Here is a tiny trained network, its code and every weight. The questions are about switching its units off for an input and a target symbol, where a switched-off unit gives its printed mean instead of its output.

import numpy as np


def w(rows, s, z=0):
    codes = np.array(rows[::2]) - 128.0
    scale = np.full(codes.shape[1], s)
    scale[-1] = z or s
    return codes * scale


def norm(h):
    return h / np.sqrt((h * h).mean(-1, keepdims=True) + 1e-5)


def f(y):
    return y / 2 * (1 + np.tanh(0.7978845608 * (y + 0.044715 * y**3)))


def softmax(a):
    e = np.exp(a - a.max(-1, keepdims=True))
    return e / e.sum(-1, keepdims=True)


def log_softmax(a):
    a = a - a.max(-1, keepdims=True)
    return a - np.log(np.exp(a).sum(-1, keepdims=True))


def net(x, mask):
    ids = ['Δαγεηθξφ'.index(c) for c in x.split()]
    T = len(ids)
    res = E[ids] + P[:T]
    u = 0
    for l in range(2):
        r = norm(res)
        for j in range(2):
            rows = slice(4 * j, 4 * j + 4)
            q, k, v = (r @ M[l][rows].T for M in (Q, K, V))
            z = softmax(np.where(np.tri(T) > 0, q @ k.T / 4**0.5, -1e9)) @ v
            o = O[l][rows]
            res = res + np.where(mask[u + j], z, o[:, -1]) @ o[:, :-1]
        u += 2
        y = f(norm(res) @ A[l][:, :-1].T + A[l][:, -1])
        res = res + np.where(mask[u : u + 12], y, B[l][:, -1]) @ B[l][:, :-1]
        u += 12
    return log_softmax(norm(res)[-1] @ U[:, :-1].T + U[:, -1])


Q, K, V, O, A, B = {}, {}, {}, {}, {}, {}
E = w([
[144,161,203],'Δ',
[142,164,205],'α',
[142,162,205],'γ',
[85,147,189],'ε',
[131,68,66],'η',
[157,87,228],'θ',
[139,59,76],'ξ',
[169,4,132],'φ',
],0.011)
P = w([
[124,130,130],'0',
[139,183,132],'1',
[194,85,92],'2',
[138,179,132],'3',
[157,102,85],'4',
[46,3,223],'5',
[188,81,109],'6',
[78,119,152],'7',
[158,105,103],'8',
[25,94,184],'9',
],0.015)
Q[0] = w([
[149,222,177],'L0H0',
[204,137,185],'L0H0',
[235,102,226],'L0H0',
[125,249,124],'L0H0',
[117,95,173],'L0H1',
[115,68,125],'L0H1',
[86,184,113],'L0H1',
[168,198,80],'L0H1',
],0.014)
K[0] = w([
[163,254,164],'L0H0',
[236,142,109],'L0H0',
[236,82,221],'L0H0',
[106,227,117],'L0H0',
[92,56,199],'L0H1',
[122,40,136],'L0H1',
[161,168,123],'L0H1',
[72,193,134],'L0H1',
],0.012)
V[0] = w([
[128,128,128],'L0H0',
[31,206,139],'L0H0',
[46,109,164],'L0H0',
[250,140,227],'L0H0',
[255,192,137],'L0H1',
[133,70,148],'L0H1',
[107,171,180],'L0H1',
[243,226,138],'L0H1',
],0.0057)
O[0] = w([
[128,128,128,128],'L0H0',
[221,106,204,28],'L0H0',
[137,99,158,109],'L0H0',
[96,172,101,254],'L0H0',
[119,97,253,144],'L0H1',
[56,178,152,181],'L0H1',
[130,171,148,123],'L0H1',
[180,106,140,117],'L0H1',
],0.0047,0.0056)
A[0] = w([
[135,167,172,42],'L0N0',
[114,147,119,113],'L0N1',
[52,111,83,100],'L0N2',
[33,102,175,155],'L0N3',
[129,73,135,181],'L0N4',
[189,230,202,171],'L0N5',
[125,126,131,122],'L0N6',
[162,42,107,54],'L0N7',
[69,202,176,152],'L0N8',
[28,129,138,98],'L0N9',
[149,251,49,3],'L0N10',
[215,188,106,147],'L0N11',
],0.011,0.0051)
B[0] = w([
[141,126,131,132],'L0N0',
[115,120,127,121],'L0N1',
[185,133,127,163],'L0N2',
[50,156,114,254],'L0N3',
[118,222,140,195],'L0N4',
[140,177,90,223],'L0N5',
[121,127,125,128],'L0N6',
[138,124,181,162],'L0N7',
[159,61,93,216],'L0N8',
[127,157,102,189],'L0N9',
[77,227,156,134],'L0N10',
[176,254,103,151],'L0N11',
],0.0086,0.0065)
Q[1] = w([
[130,119,198],'L1H0',
[107,196,84],'L1H0',
[155,5,171],'L1H0',
[140,117,64],'L1H0',
[52,67,167],'L1H1',
[143,29,147],'L1H1',
[131,72,253],'L1H1',
[107,179,137],'L1H1',
],0.014)
K[1] = w([
[156,134,253],'L1H0',
[47,97,114],'L1H0',
[238,137,134],'L1H0',
[152,100,53],'L1H0',
[190,78,169],'L1H1',
[227,97,95],'L1H1',
[201,133,232],'L1H1',
[88,167,90],'L1H1',
],0.013)
V[1] = w([
[72,109,140],'L1H0',
[118,55,43],'L1H0',
[197,31,184],'L1H0',
[198,25,142],'L1H0',
[108,245,125],'L1H1',
[101,62,130],'L1H1',
[197,101,74],'L1H1',
[78,109,179],'L1H1',
],0.012)
O[1] = w([
[124,63,235,169],'L1H0',
[177,38,34,98],'L1H0',
[210,253,116,4],'L1H0',
[182,196,79,2],'L1H0',
[69,194,10,178],'L1H1',
[228,174,100,119],'L1H1',
[148,51,128,88],'L1H1',
[181,223,164,143],'L1H1',
],0.0072,0.0079)
A[1] = w([
[165,205,153,176],'L1N0',
[41,221,156,142],'L1N1',
[122,180,104,81],'L1N2',
[157,88,64,168],'L1N3',
[49,94,113,148],'L1N4',
[144,203,92,95],'L1N5',
[181,139,251,253],'L1N6',
[144,190,108,89],'L1N7',
[233,72,94,180],'L1N8',
[75,129,175,112],'L1N9',
[151,156,135,80],'L1N10',
[94,175,78,128],'L1N11',
],0.014,0.006)
B[1] = w([
[86,108,133,153],'L1N0',
[151,206,85,254],'L1N1',
[26,171,89,127],'L1N2',
[109,189,143,148],'L1N3',
[149,120,180,230],'L1N4',
[97,127,69,135],'L1N5',
[127,17,255,198],'L1N6',
[68,111,61,130],'L1N7',
[168,172,115,160],'L1N8',
[167,148,154,197],'L1N9',
[96,85,118,119],'L1N10',
[113,64,132,145],'L1N11',
],0.0096,0.011)
U = w([
[66,152,71,135],'Δ',
[76,149,77,117],'α',
[85,144,80,109],'γ',
[45,6,69,82],'ε',
[174,102,96,220],'η',
[139,225,235,80],'θ',
[186,101,103,254],'ξ',
[230,28,206,74],'φ',
],0.015,0.0065)

Each question gives the input, a string of symbols that net reads in full, and the target symbol t.
The units are the heads (4 rows each of Q, K, V and O) and the neurons (one row each of A and B). Each row of codes is followed by its name. A weight is (code - 128) times the scale printed after its matrix; where a second scale follows, it is the last column's (O, A, B and U).
mask holds one flag per unit, layer by layer, with each layer's heads first. A switched-off unit (its flag False) gives its mean, the last column of its rows in O or B, instead of its output. The means were averaged over made-up inputs and are rounded, as every weight is.
A unit's drop is (log p(t) with every unit on - log p(t) with that unit switched off) / (log p(t) with every unit on - log p(t) with every unit switched off).
The circuit of an input: a set's keep is (log p(t) with only the set's units on - log p(t) with every unit switched off) / (log p(t) with every unit on - log p(t) with every unit switched off). Starting from the 12 units with the biggest drops (on a tie, the unit counted first), units are removed one at a time, each time the one whose removal leaves the highest keep (on an exact tie, the one counted first), for as long as the keep stays at least 0.8.
circuit, biggest first: the units of the circuit, biggest drop first
unit that matters most: the unit with the biggest drop
k most important neurons: the k neurons with the biggest drops, biggest first
top k neurons in layer l: the k neurons of layer l with the biggest drops, biggest first
heads that matter: for each layer, one digit per head in row order, 1 if its drop is at least 0.15 and else 0, layers parted by /
input ε θ ε θ, target ε: top 2 neurons in layer 0 => [L0N8; L0N5]
input θ θ φ θ φ η α φ ε, target ε: unit that matters most => L1H0
input ε φ η θ ξ, target ξ: circuit, biggest first => [L1H0; L0N3]
input θ ε ε Δ γ ε θ, target θ: circuit, biggest first => [L1H0; L0N8]
input ε γ η ε φ φ θ Δ, target φ: top 4 neurons in layer 0 => [L0N8; L0N11; L0N4; L0N10]
input ε θ ε γ θ θ φ Δ ε θ, target φ: circuit, biggest first => [L1H1; L0N5]
input ξ Δ θ ε, target ξ: heads that matter => 10 / 11
input ξ θ Δ θ, target ξ: top 3 neurons in layer 0 => [L0N5; L0N8; L0N11]
input ε ξ θ φ ε θ θ θ θ φ, target θ: 4 most important neurons => [L0N5; L0N8; L0N4; L0N11]
input ξ ε θ ξ θ ε, target θ: circuit, biggest first => [L0N5; L1H0]
input Δ θ φ φ, target Δ: heads that matter => 11 / 01
input ε ε ε γ φ ε η α, target φ: top 4 neurons in layer 0 => [L0N8; L0N11; L0N4; L0N10]
input θ α ξ θ η θ θ θ θ ξ, target θ: top 2 neurons in layer 0 => [L0N8; L0N4]
input ξ φ η Δ, target ξ: heads that matter => 00 / 11
input φ θ θ φ, target φ: heads that matter => 11 / 11
input θ θ φ ε θ η, target φ: unit that matters most => L1H1
input φ ε ε φ φ φ φ γ, target φ: 2 most important neurons => [L0N11; L0N8]
input θ θ θ γ ε ε ε Δ, target ε: circuit, biggest first => [L1H0; L0N8; L0N4; L0N7]
input η η θ Δ Δ ε, target θ: heads that matter => 00 / 10
input Δ α θ ξ ξ η, target θ: heads that matter => 10 / 10
input ξ θ ε ε ξ θ φ θ θ θ, target φ: 4 most important neurons => [L0N5; L0N7; L0N11; L0N8]
input η Δ ξ Δ, target η: unit that matters most => L0N5
input Δ γ θ ε θ Δ θ ξ γ ξ, target θ: circuit, biggest first => [L0H0; L1H0; L0N7]
input θ θ φ ε α α, target φ: circuit, biggest first => [L1H1; L0N7]
input ε θ θ α, target ε: 2 most important neurons => [L0N5; L0N8]
